Below is a small trained network, with its code and all its weights. Each question gives an input and a class and asks what happens when units are switched off, that is, made to give their printed mean instead of their output.

import numpy as np


def w(rows, s, z=0):
    codes = np.array(rows[::2]) - 128.0
    scale = np.full(codes.shape[1], s)
    scale[-1] = z or s
    return codes * scale


def norm(h):
    return h / np.sqrt((h * h).mean(-1, keepdims=True) + 1e-5)


def f(y):
    return np.maximum(y, 0)


def log_softmax(a):
    a = a - a.max(-1, keepdims=True)
    return a - np.log(np.exp(a).sum(-1, keepdims=True))


def net(x, mask):
    res = np.array(x, float).reshape(1, 6) / 4 @ E
    u = 0
    for l in range(3):
        y = f(norm(res) @ A[l][:, :-1].T + A[l][:, -1])
        res = res + np.where(mask[u : u + 12], y, B[l][:, -1]) @ B[l][:, :-1]
        u += 12
    return log_softmax(norm(res)[-1] @ U[:, :-1].T + U[:, -1])


A, B = {}, {}
E = w([
[135,147,95,89,185,129,127,173,165,91],'x0',
[127,134,131,127,130,121,124,126,130,135],'x1',
[1,105,167,136,127,166,84,129,181,129],'x2',
[73,155,192,107,147,104,182,194,52,124],'x3',
[93,72,90,158,121,81,204,107,146,43],'x4',
[120,110,69,142,52,98,153,226,156,210],'x5',
],0.0006)
A[0] = w([
[183,123,95,110,97,135,38,71,152,166,115],'L0N1',
[144,123,164,192,47,118,89,56,114,172,128],'L0N2',
[118,106,150,186,37,111,148,67,112,196,52],'L0N3',
[154,72,97,157,88,83,69,40,188,113,1],'L0N4',
[119,60,188,172,198,136,149,68,100,43,73],'L0N5',
[93,127,176,184,74,102,143,107,41,170,105],'L0N6',
[111,107,181,186,31,148,152,31,60,131,40],'L0N7',
[198,145,69,147,119,105,113,97,119,145,130],'L0N8',
[43,110,97,85,195,194,100,175,182,112,237],'L0N9',
[46,113,177,137,104,162,93,147,119,147,185],'L0N10',
[85,90,74,141,19,73,145,206,147,150,253],'L0N11',
[157,168,104,87,149,71,179,137,8,127,142],'L0N12',
],0.0015,0.00078)
B[0] = w([
[106,184,126,152,165,192,221,143,135,140,197],'L0N1',
[135,116,76,76,209,146,116,168,175,101,188],'L0N2',
[147,101,100,60,184,112,85,206,168,56,175],'L0N3',
[108,162,91,147,163,209,197,133,163,143,179],'L0N4',
[126,196,86,53,2,78,98,110,114,184,199],'L0N5',
[137,113,102,58,200,142,138,196,155,98,178],'L0N6',
[128,112,99,68,227,103,95,220,155,29,176],'L0N7',
[142,91,210,151,107,152,127,140,169,102,185],'L0N8',
[239,113,152,158,122,99,126,160,136,94,227],'L0N9',
[215,129,172,161,105,101,164,105,147,132,206],'L0N10',
[136,186,150,76,113,126,108,30,100,103,251],'L0N11',
[144,114,203,171,98,156,139,128,199,122,203],'L0N12',
],0.0016,0.0017)
A[1] = w([
[101,91,81,126,108,96,129,205,150,154,67],'L1N1',
[176,206,133,104,134,171,123,152,82,171,176],'L1N2',
[93,57,83,126,63,98,148,163,126,204,52],'L1N3',
[40,131,167,135,119,138,93,91,178,97,194],'L1N4',
[111,128,92,189,82,131,151,168,135,151,83],'L1N5',
[102,121,84,160,124,117,172,83,91,99,3],'L1N6',
[165,155,112,109,81,120,153,208,195,172,191],'L1N7',
[3,107,161,119,112,155,75,158,186,158,153],'L1N8',
[131,149,110,127,142,89,126,155,162,82,89],'L1N9',
[113,105,160,119,208,154,102,23,81,95,42],'L1N10',
[133,143,78,126,161,63,235,101,145,82,230],'L1N11',
[123,141,185,58,96,60,158,172,128,102,203],'L1N12',
],0.0018,0.00058)
B[1] = w([
[145,179,152,104,148,122,76,102,82,31,149],'L1N1',
[71,61,126,144,140,78,98,100,156,173,225],'L1N2',
[135,232,113,91,114,110,65,38,76,60,141],'L1N3',
[238,133,131,156,105,88,158,156,109,160,185],'L1N4',
[132,169,133,108,129,143,110,39,134,84,137],'L1N5',
[94,85,107,150,149,71,103,138,135,201,142],'L1N6',
[132,140,158,107,165,135,104,58,87,53,240],'L1N7',
[254,109,136,191,118,98,144,144,60,68,166],'L1N8',
[159,84,128,91,166,133,101,172,97,150,178],'L1N9',
[138,170,71,100,31,85,90,168,140,121,175],'L1N10',
[112,104,144,138,131,124,45,142,128,222,238],'L1N11',
[121,127,87,151,140,216,153,92,200,127,253],'L1N12',
],0.0017,0.0018)
A[2] = w([
[30,146,207,108,147,152,208,192,94,133,114],'L2N1',
[124,161,176,90,157,94,168,150,9,84,171],'L2N2',
[117,99,12,222,109,173,131,67,166,181,76],'L2N3',
[222,147,90,105,150,118,180,137,77,188,154],'L2N4',
[47,160,184,133,124,152,237,177,104,153,107],'L2N5',
[62,54,61,139,130,34,202,101,135,100,140],'L2N6',
[159,183,154,136,211,189,61,152,99,148,196],'L2N7',
[191,137,195,236,68,188,127,134,144,103,132],'L2N8',
[95,244,105,72,74,104,120,78,118,95,63],'L2N9',
[212,106,114,98,159,130,81,92,208,130,254],'L2N10',
[145,96,90,136,61,53,151,106,161,79,187],'L2N11',
[131,168,182,142,124,32,100,119,136,161,134],'L2N12',
],0.0015,0.00062)
B[2] = w([
[170,119,9,134,159,198,163,88,194,109,141],'L2N1',
[161,142,25,143,100,168,96,157,204,108,150],'L2N2',
[103,205,128,116,147,224,184,138,161,143,153],'L2N3',
[90,110,205,222,82,102,97,149,175,56,155],'L2N4',
[106,163,37,144,151,241,173,65,206,146,136],'L2N5',
[81,128,167,156,149,145,16,155,80,248,144],'L2N6',
[45,60,48,151,98,66,115,132,99,142,192],'L2N7',
[132,118,128,142,127,69,253,121,99,163,170],'L2N8',
[132,207,163,22,67,127,103,38,48,111,151],'L2N9',
[43,122,153,99,116,115,200,178,64,111,252],'L2N10',
[112,141,184,134,181,150,107,145,72,205,166],'L2N11',
[114,86,62,149,111,211,189,47,162,158,150],'L2N12',
],0.0015,0.0033)
U = w([
[153,246,132,65,48,97,51,38,76,77,124],'0',
[87,103,133,100,138,131,189,128,120,131,254],'1',
[151,173,38,176,148,227,167,113,229,122,91],'2',
[133,86,99,96,189,73,67,225,128,41,90],'3',
[227,106,209,244,83,52,181,142,112,120,78],'4',
[65,100,143,179,144,118,34,128,99,253,59],'5',
],0.0057,0.0035)

Each question gives the input, the list of numbers given to net, and the class t.
The units are the neurons (one row each of A and B). Each row of codes is followed by its name. A weight is (code - 128) times the scale printed after its matrix; where a second scale follows, it is the last column's (A, B and U).
mask holds one flag per neuron, layer by layer. A switched-off neuron (its flag False) gives its mean, the last column of its row in B, instead of its output. The means were averaged over made-up inputs and are rounded, as every weight is.
A unit's drop is (log p(t) with every unit on - log p(t) with that unit switched off) / (log p(t) with every unit on - log p(t) with every unit switched off).
The circuit of an input: a set's keep is (log p(t) with only the set's units on - log p(t) with every unit switched off) / (log p(t) with every unit on - log p(t) with every unit switched off). Starting from the 12 units with the biggest drops (on a tie, the unit counted first), units are removed one at a time, each time the one whose removal leaves the highest keep (on an exact tie, the one counted first), for as long as the keep stays at least 0.8.
units of the circuit, in order: the units of the circuit, biggest drop first
most important unit: the unit with the biggest drop
k most important neurons: the k neurons with the biggest drops, biggest first
top k neurons in layer l: the k neurons of layer l with the biggest drops, biggest first
input [-2,-7,7,7,3,-8], class 0: most important unit -> L0N5
input [-8,-4,4,-1,-7,-5], class 3: 3 most important neurons -> [L0N7; L0N2; L0N11]
input [-8,6,8,-2,2,-5], class 3: 4 most important neurons -> [L0N7; L0N2; L0N3; L0N6]
input [6,0,-8,2,6,-3], class 4: units of the circuit, in order -> [L0N12; L0N7; L2N4; L1N11]
input [-2,-2,8,6,7,-6], class 4: top 2 neurons in layer 1 -> [L1N4; L1N8]
input [6,-4,-7,4,-2,-4], class 4: units of the circuit, in order -> [L0N12; L2N4]
input [-8,4,-4,-6,-2,2], class 3: units of the circuit, in order -> [L0N3; L0N7; L0N2]
input [-8,-2,-8,8,-1,-5], class 2: 3 most important neurons -> [L2N2; L0N9; L0N12]
input [-4,2,-3,5,-1,-4], class 2: top 3 neurons in layer 0 -> [L0N11; L0N9; L0N12]
input [2,8,-2,2,7,-8], class 0: units of the circuit, in order -> [L0N5; L2N9]
input [0,-1,7,3,3,-8], class 0: top 2 neurons in layer 0 -> [L0N5; L0N12]
input [-2,-5,7,-5,-5,-3], class 4: units of the circuit, in order -> [L1N8; L1N4; L2N8]
input [4,0,-7,2,8,-1], class 5: 3 most important neurons -> [L1N11; L2N6; L0N9]
input [-6,-2,0,-3,-1,4], class 3: most important unit -> L0N3
input [5,4,3,-1,-6,6], class 0: top 4 neurons in layer 1 -> [L1N7; L1N11; L1N1; L1N9]
input [-1,8,6,8,2,8], class 0: 2 most important neurons -> [L1N3; L2N9]
input [5,-3,-4,3,-8,-4], class 5: 2 most important neurons -> [L1N2; L2N7]
input [7,-4,-6,7,5,0], class 2: 2 most important neurons -> [L0N12; L0N9]
input [-8,-4,7,1,-6,-3], class 3: 2 most important neurons -> [L0N7; L0N2]
input [-6,6,2,-5,8,-7], class 5: top 2 neurons in layer 2 -> [L2N6; L2N11]
input [-2,1,-3,4,7,0], class 5: most important unit -> L2N6
input [2,-5,-5,7,4,6], class 2: top 3 neurons in layer 0 -> [L0N5; L0N12; L0N11]
input [2,4,-6,2,-4,-5], class 4: top 2 neurons in layer 0 -> [L0N12; L0N11]
input [0,5,-3,-2,-3,-1], class 1: top 2 neurons in layer 0 -> [L0N9; L0N10]
input [-1,-3,-2,4,1,-3], class 2: top 4 neurons in layer 0 -> [L0N11; L0N12; L0N9; L0N10]
input [-8,4,-3,-1,-8,1], class 3: 2 most important neurons -> [L0N2; L0N3]
input [2,3,-3,1,0,5], class 0: most important unit -> L1N7
input [8,4,5,-4,2,1], class 3: 2 most important neurons -> [L0N9; L1N12]
input [1,-1,-2,0,5,-4], class 5: 2 most important neurons -> [L0N11; L1N6]
input [4,-7,1,7,3,-7], class 0: 4 most important neurons -> [L0N5; L2N9; L1N10; L0N1]
